Group and class of each row
[ 14  39  -6   9   3  -3  19  18   4   3 -39  -3  13 -19  -1  23 -35 -21
 -10   9  35  11  -4 -10  27   0 -19 -28  15  -5   6  10   8  14  26  12
   3  -1 -20   4 -11   3  34  -7 -28  -4  10  17 -11  -3   0   7 -36  15
  30  -1  55  15  -5  16   5   3 -21 -10  31  16  13  -3  28 -46   2   0
   3  12  39  -6  -5] -> T Cn
[ 16 -36 -34 -18 -15   9 -39  -9  25 -25  18   5 -29  23  -9  11  50  -1
  12  30   6  -5  -6  17 -40 -18 -34  21  17   9 -13 -46 -21  23  26 -48
  19 -34  19 -47   2   8  44  32  -5 -10  11   8  24  -9  -6 -11 -19  47
  -2  -4  70   4  12   6  12   5 -25   4  20  -2  -4  -3 -11   9   2   0
  -2 -32 -28   0  -1] -> G Fd
[  9  39 -28  -6  15 -23  46   9  12  11 -34   5  35  10  18  28 -22 -18
 -20  10  36  18  -3   4  42  -5  -9   6  30  -3   9  13  12   3  28  -4
  -1  -5  -4   5  -8   5  18  10  -1   8  12   6 -10  24   3   1 -24  21
  36   9  68   8  22  14  -5  -8 -33  -1  49  13  16  -4 -21 -37 -10 -11
  -4   6  -6   4 -18] -> T Cn
[ -3  37 -26  17  -4  -6  18   4  11  -1 -16 -10  25  23  15   2 -20 -16
   1  14 -22   1 -29 -18  15   4  -4   2   3 -17   0   0  -1  22  -9  30
  14  12 -11 -12   5   4   4  -3  -6   7  17  14 -10  -6   6  22  -6  19
  -8  -3  -1   2 -14   2   5   6   5  -5   7   6   6   7   8 -15  -1  -1
   1   3  27  18   1] -> T DZ
[  9  13  -6  33  -2   9 -13   2  10  -5 -45 -13 -15 -16  -5   4  -7 -20
  -6  -4  22  -5  10 -11   2   1  10 -13 -18  -4   9   0   9  15  14  -6
  -6   1 -12  17 -17  38  13 -13 -15  -6 -11  19  -5   4  -3  -4  -6  24
   9 -11  -8   2 -13   4   7  -7  -6 -14  -4  -7   9   5  30  10   4   6
   4  -3   8  -9   4] -> U BB
[-10  55  -6   1  -4  12  16   1  12  -1 -34 -10   8  20  -3  -9 -34  -2
 -10  -2   2  11  36  19  21 -25  -5   6 -17 -10   5  -6   0  -5  -8  10
  30  10 -33 -10   9  18  11 -24   1   9  34 -21   4   1  -4  23  12   5
  33   1   6   4  -9  25   5   9 -22   0 -14   6   3  11  43 -38   1  15
 -38   9  33   1   8] -> T QM
[-24  44 -33  -3   1   0  20 -50   0   6 -68 -19  41  10  -2  26 -32 -19
  -6  21   4   9  -7   6  35   0  -2   2   1  24  15   3  -1 -14  23  -5
  -4  -1 -23  28   4   1  33 -33 -14  13   9 -14   4  58   2  22  -6  11
  39   7  28   5  -5  21   4  25 -27   3  10   4   8   4  28 -34   0   5
   1   7  40  26  -1] -> T QM
[  1   5 -24   5  -1   1 -31  -3   9 -11  -4   4 -13  -2 -12  -4  -1 -16
  -5  13   6   3   0   2 -13 -19 -20 -17  -3  -4  -8 -27 -19  23  10 -28
  10 -20   7 -14 -15  11   9  18  -3   3   8  23   2 -11  -3  -3 -10  18
   3 -10  23  11  -8  -7  23   2   2  -3  11 -10 -13   1  14  19   6   0
   0  -7 -12   3  -8] -> G TZ
[ 20  23 -19   6   5 -11  32  -8   3  -3 -39  -3  11 -17 -13  24 -28 -43
 -14  15  46  11   7   8  12  20  -6 -24  -6   3   7   2  13  13  26   3
 -24   6 -10  10 -12   5  18  -4 -17   3   2  19 -30  -9  14  10 -33  17
   7  -8  19  -4  -5 -19   4   4   5 -13  23  -6   0  -5  18 -16  17  -4
   7  21  14   1 -20] -> U BB
[  2  45  19 -19   4  10 -36   1  -8   0 -12  15   6 -11  -7   5 -35 -33
  -3   4  37   5   7  -7  14   1 -13 -40   3   7  -2  12  11  15  13  10
  22  13  -3  10  -8  18  22 -20 -20   2  12  10 -35 -16  -7 -10 -13 -34
  10   4  19   6 -18  17   4  -5  -4   4  15 -17   8 -27  16 -30  12  -5
  -6  23   5 -21   0] -> U BS
[  0  -8   5   9 -22   0 -18   7   7 -10  26   1 -10 -10  -1  -4  -1   7
   1  -4 -11 -13  -5   0 -13   0  -4  -5  -9  -4   1  -9   6   2  -2   7
  -3  11   8  -6  10   2  -9  14  -5   0  -1  12   1 -11   3  -2   3   8
 -15  -6 -19 -11   4   0  15 -15  15   3 -15  -4 -13  -2   1  22  -1   4
  -3  14 -17  -8  -1] -> G TZ
[  5   0  -5  30   8 -18  42   6  -5  -6  26  -5   4 -24   8 -14 -19  -8
   3 -12  -8   8   9  -5  12  11  -5 -29  -5  -2  16   4   1  -3 -20  29
   8   8   7  13   2  -1 -22  -9  -3  -3   0  24 -23   2  12 -11   6  -5
 -11  11 -44   4   1 -21 -12  13  32  -9  -2 -12   8   1   1  16   9  -9
  17  15  -1   5 -12] -> U BB
[-10  53  -4  16  28  -9  35  28  12  -4 -24  -8  21  -4  -5 -24 -23 -12
 -13  -4  17   1  -5  11  52 -10  -5 -18   4   6  19  12   2   2  -8  26
   7  29 -20  18  -7   8  -8 -36 -12  22  22  33 -15  20  11  18  -5  -1
  28   4  18   8 -20   8  -7  -9   7 -11 -12  16  10   0  40  -5   1   2
   5  10  44 -10 -13] -> T DZ
[ 21 -18 -38  -6 -19  -1 -45 -10  23 -10  13  -1 -38   6 -25   0  23  -9
   2  34  31  -7 -12  15 -40  -7 -61   5  -4  23  -9 -35  -6  37  14 -39
  13 -15  10 -22 -13   4  19  27  -7   1 -17  13  10 -39 -12  10 -12  40
 -28 -12  30  -4 -15  -2  24  14   0  -1  -1  -2 -32 -15   8  14  10   6
  -4 -11  -2 -10   8] -> G HN
[  4  32  17  10  17  36   3   3 -15 -21 -30   1  -1 -16 -25  -3 -26 -23
  -3 -10  26   9  23 -14  19  14   9 -58   1   4 -14  20   2   9   9 -54
   6   5 -12  18  -7  14   1 -23  -1  28 -12  -2 -18  13  -4   2  11 -43
  30  -5  -3   0 -11  -5 -24   3  -3 -22  42 -19  -7  13   3 -23   3   6
 -39  32 -18  11  -4] -> U BS
[ 12  26 -20  -1 -33   5 -47  -3  18 -34   8   0 -14  -3 -11  15   5 -21
  -5  24  29  -9 -10  13 -25 -12 -21  -7  21   8  -9 -16  -7   7  30 -44
  32  -9  14 -21 -10  27  47  14  -8  -7  15  17 -10 -12 -18 -30  -9  28
   7   0  39  11  -7  22  33   3 -24   5   7 -24   3  -8   1 -13  12  -3
   6  -2 -19 -16   0] -> G Fd
[-27  66  29  -5  11   6  -9  -8 -23   2 -29 -10  17 -10 -34   0 -56 -29
 -23  17  27  30 -10   9  31  -5 -14   0  -3  20 -12  16 -18   9   4 -10
 -13 -30 -10  12   0 -25  12 -20 -11   0   0 -18 -12 -26  -5  -1 -35 -34
   9  -8  41  12 -25 -25 -25  -8 -18   3   3   4  -8  -3   7 -16   1  -4
  15  10  69 -10  -2] -> U JM
[ 12  20 -36 -21  -8   8 -35  -8  21 -11  -8  -1  -6   9 -12  57  -1 -16
 -12  24  32  -6 -45  14 -13   4 -29   7   2  32  -6 -27  -8  27  20 -55
  -2 -46  -9 -27 -10   9  13  17   2  -6   3  13  -5 -32 -18   4 -34  36
  -5 -14  45  -1 -21   7  41  -2  -9  -1   6   4 -14 -13  11 -22   7  36
  -4  -5   1   3   5] -> G HN
[ 18  -4  -1 -14 -16  13 -42  -7   3  -5  30   2 -20  14  -4  -4  10   9
   4 -10  -5 -13  -5  13 -14   6   0 -12   3  -3  -5 -11  -2  17  25 -12
  11   0   1 -10  -2   1 -33  12  -1  -8   4  15  -8  -9   1  14   5   8
   1  -6   9   2   8   1  14  14  19   5   4 -17   0  -5  -5  16  -5  -7
  -9   5 -30  -3  -1] -> G TZ
[-26  71  22 -10  16  -3 -29  -2 -10  -2 -49   2  14 -28 -34 -12 -72 -33
 -30  23  59  14 -12   0  11  -9 -13 -18  -7   7 -12  12  -5  17  17 -25
   1  19 -21   7   1   8  16 -62 -14  10   7 -18 -29 -25 -19  19  -6 -27
  22 -14  29  32 -42  16 -16  -6 -18  -1   7 -16 -12 -13  22 -44   7   5
  -6   8  49  -4  14] -> U JM
[  4  30  -3  14  11   8  22  -2  -2  -4  -5 -63   5   1 -11  22 -24  -3
  -6   3   4   7  -1  -5  38   0   0 -18  22 -14   5   4  -3   0   4  15
   1  10 -16  12  -7   9  -8 -11 -17 -11   1  18 -21  -1   3  -5  -8   9
  -1  -2   6   1  -7   0 -22 -11  -7 -14  -4   2 -10  -4  24  -7   9  -1
   6  17  16  -1  -9] -> U BB
[  5  40 -42  29   3  -4  36   2  28  -9   6 -16  21   7  -4 -21 -26   5
  -9   2 -29  -5  13  21  34 -11 -28 -14  -9 -12   9 -10  -1  12  -7  17
  19 -10 -15  -5  -8  24   3 -13 -17   2  27  52 -16  -6  12  17 -12  42
  11   3   0  10 -12   7  21   7  16 -11 -26  11  -3  -9  40   4  -9  -4
  19   6  32   2  -9] -> T DZ
[ 15  33  -4   5  15  11  -3   9  -6   2 -42   9  15 -15  -9  12 -15 -11
  -9   5  40  12   8 -15  20  -3 -18 -38   8  -1   8   5   0  15  26  -9
   0  -2 -14  10  22  15  16  -4 -25  10   1  -4 -14  11  17   1  -8  -7
  34  13  38  23 -12   2   0  -1 -21  -8  30  -6   9   7   9 -19   9   5
   6  18  27   6  -7] -> U BS
[-15  79  41  42   6 -30  19   3   4   7  79  12  36 -11  10 -23 -68 -13
  12  -4 -26  14  -4  21  28 -10  -6 -44   1 -10  -9  17  -3  -1 -29  74
  55  72  11 -14  12   6  -2 -32 -18   0  38  29 -78 -52  10 -14   2  -3
 -39  11 -62   8 -37   9   4  -2  32  -3 -47 -44  24  -2  23 -48   4 -26
  10  25  28 -15   8] -> T DZ
[  8  25 -18  21  -5  11 -25 -30  23   4  21  -4  -2 -29 -24  -4 -51 -20
  -5  23  19   1 -19  18 -12  -3 -27  -9   0  19   0 -19 -38  17  11 -16
  14   2  11 -17   2   8  35  20 -15  -6  22  20 -26 -22  -4 -19 -10  39
 -12  -9  39   9 -14  11  43   0   6   2  -5 -19  23  -3  18  26  -1   3
   5  -2   9 -26  -2] -> G HN
[ 13  21 -35 -32   0  21 -41 -11  27 -14  73   1 -30  44 -23 -13   7  12
   2   9   9  -7 -29  24 -16  28 -26   4  23  18 -12 -30 -17  20  15 -54
  46 -13   3 -50 -10 -16  35  25  12  -5   9  26 -24 -26  -8 -12  13  11
  26 -16  61  10   9  11  55  -4 -10   0  24 -18  -7  -7   3 -31   8  -1
 -21  15  -8 -10   7] -> G Fd
[ -3   6 -11  18  -4  -4   1  -2 -16  -9 -27   5  19 -13   9  21 -24 -17
  11   2   9   6  -4   3   0  13  -4 -19   3  -8   6 -12   9   2   4  13
 -15   5  -7  24  29  13   1  -9 -25  10   4   9 -11 -12   0  11 -14  23
 -22   3 -21   2  -9   4  -1   7   9   8 -10   3   5 -17  21  10  -3 -10
   9 -32  23   4  10] -> U BB
[  5  18 -22  -8   4  11  31  11  34  -1 -39 -60   3  19   4  25 -31   3
 -20   6  24  -8   4   6  32  -5  10   5  -5  -9  14  -7  -4  19  22 -14
 -25  -3 -37   2 -10  10  -2 -10 -19  -7  29  51  11  19  11  23 -19  41
  45  -4  57  10  13  21  12  -2  -9 -22  33  40  -4   6  41 -18   2  13
   4  -5  37 -15  12] -> T DZ
[ 22  71   4  18  14  23 -32   3 -15  -2 -12  -5  15  -9  -7  11 -24 -45
   0  10  39  10  14 -18  23  -7 -15 -41  20  -8 -24  32  10  15  14  -1
  51   5  -8  -8 -13  29  55  -2 -16   1  24  18 -50 -11   2  -9 -17 -11
   5 -36  33   2 -28   7   2  -1 -16 -11  50 -47  19   3  -1 -74  17 -28
 -15  16   8   8  -5] -> U BS

Group and class of each row
[  9  -2 -16   1 -11  23 -20  -6   8  14   7  -7  28  -6   2   6   5   0
  -6  28   8  25   1  -2   8 -18  -1 -14  16 -11  21   0   6  14  26 -12
   8  -8   0 -15  13  -1  -3  -5   4   8  16  -8  -3   4 -12  11  -3  -3
 -20   1   2 -16 -19  -8  13 -12  -5   3   5  56 -17 -24  27  27  15   8
   6   2  17  -6   5] -> Y A
[ 14  -9 -14  32 -23  17  16   1   4  18  14  -2  31   7  -1   4   7   2
  -1  19   5  16  -9 -12  22 -12  -6 -12  10 -14  14 -11  13  12  23 -16
  16   4   6 -15  20   7  -7 -11   5 -11  19 -12   6   3 -11  -5  12   1
 -36  -2 -10 -16   3 -25  13 -16   7   2  13  58 -42   0  26  20  20 -14
  16   7  16   3   0] -> Y V
[ 16 -17  -7   7 -13   4 -12 -12   7   2  -2   4  15  -6 -10  21 -11   4
 -10   6  17  29 -15   0   7  -9  -2  -4  24 -18  10 -12  17  17  53 -25
  19   2   2 -18   5 -30 -10  -5   5   5   6 -14 -10  -7 -19  -3  10   8
 -39   1 -13  -7 -36 -19   9 -12  -7  -4   0  68 -14   1  23   0 -31   7
  16  19  19 -10 -16] -> Y V
[  5  -6 -14 -19 -21  30 -13 -13 -11  14   2  -2  28  -1   5  11 -16  -1
  -9  29   4  23  -9  14   1  -8  -2   6  25 -18  24   0   0  18  37 -10
   7   5   3 -26  -5 -26 -13  -8 -14   0  19 -12 -12   4 -22   8   2  -9
 -10   7  -7 -25 -27  -4  16 -13  -6  12   3  49   4 -12  32  17  19  17
  -1   2  14  -7   0] -> Y A
[ -3  -7  17 -41  -6  -1  41 -18  -9  -4  -4  11   3  16 -11 -10 -13   3
  -2  -6 -10  -7 -10  -2 -23   7   6   2  11  -9  12  -4  -1   2  11  -6
  -4  22   4 -13 -12  49   3  -3  -2  -4  26  14  -7   9 -13  -5   3  19
  20  11  -6  -6  16  -1  12  -6  -2   8   9 -31 -33  15  -4  -1  20  10
   9  -7   4  -9 -12] -> Q W
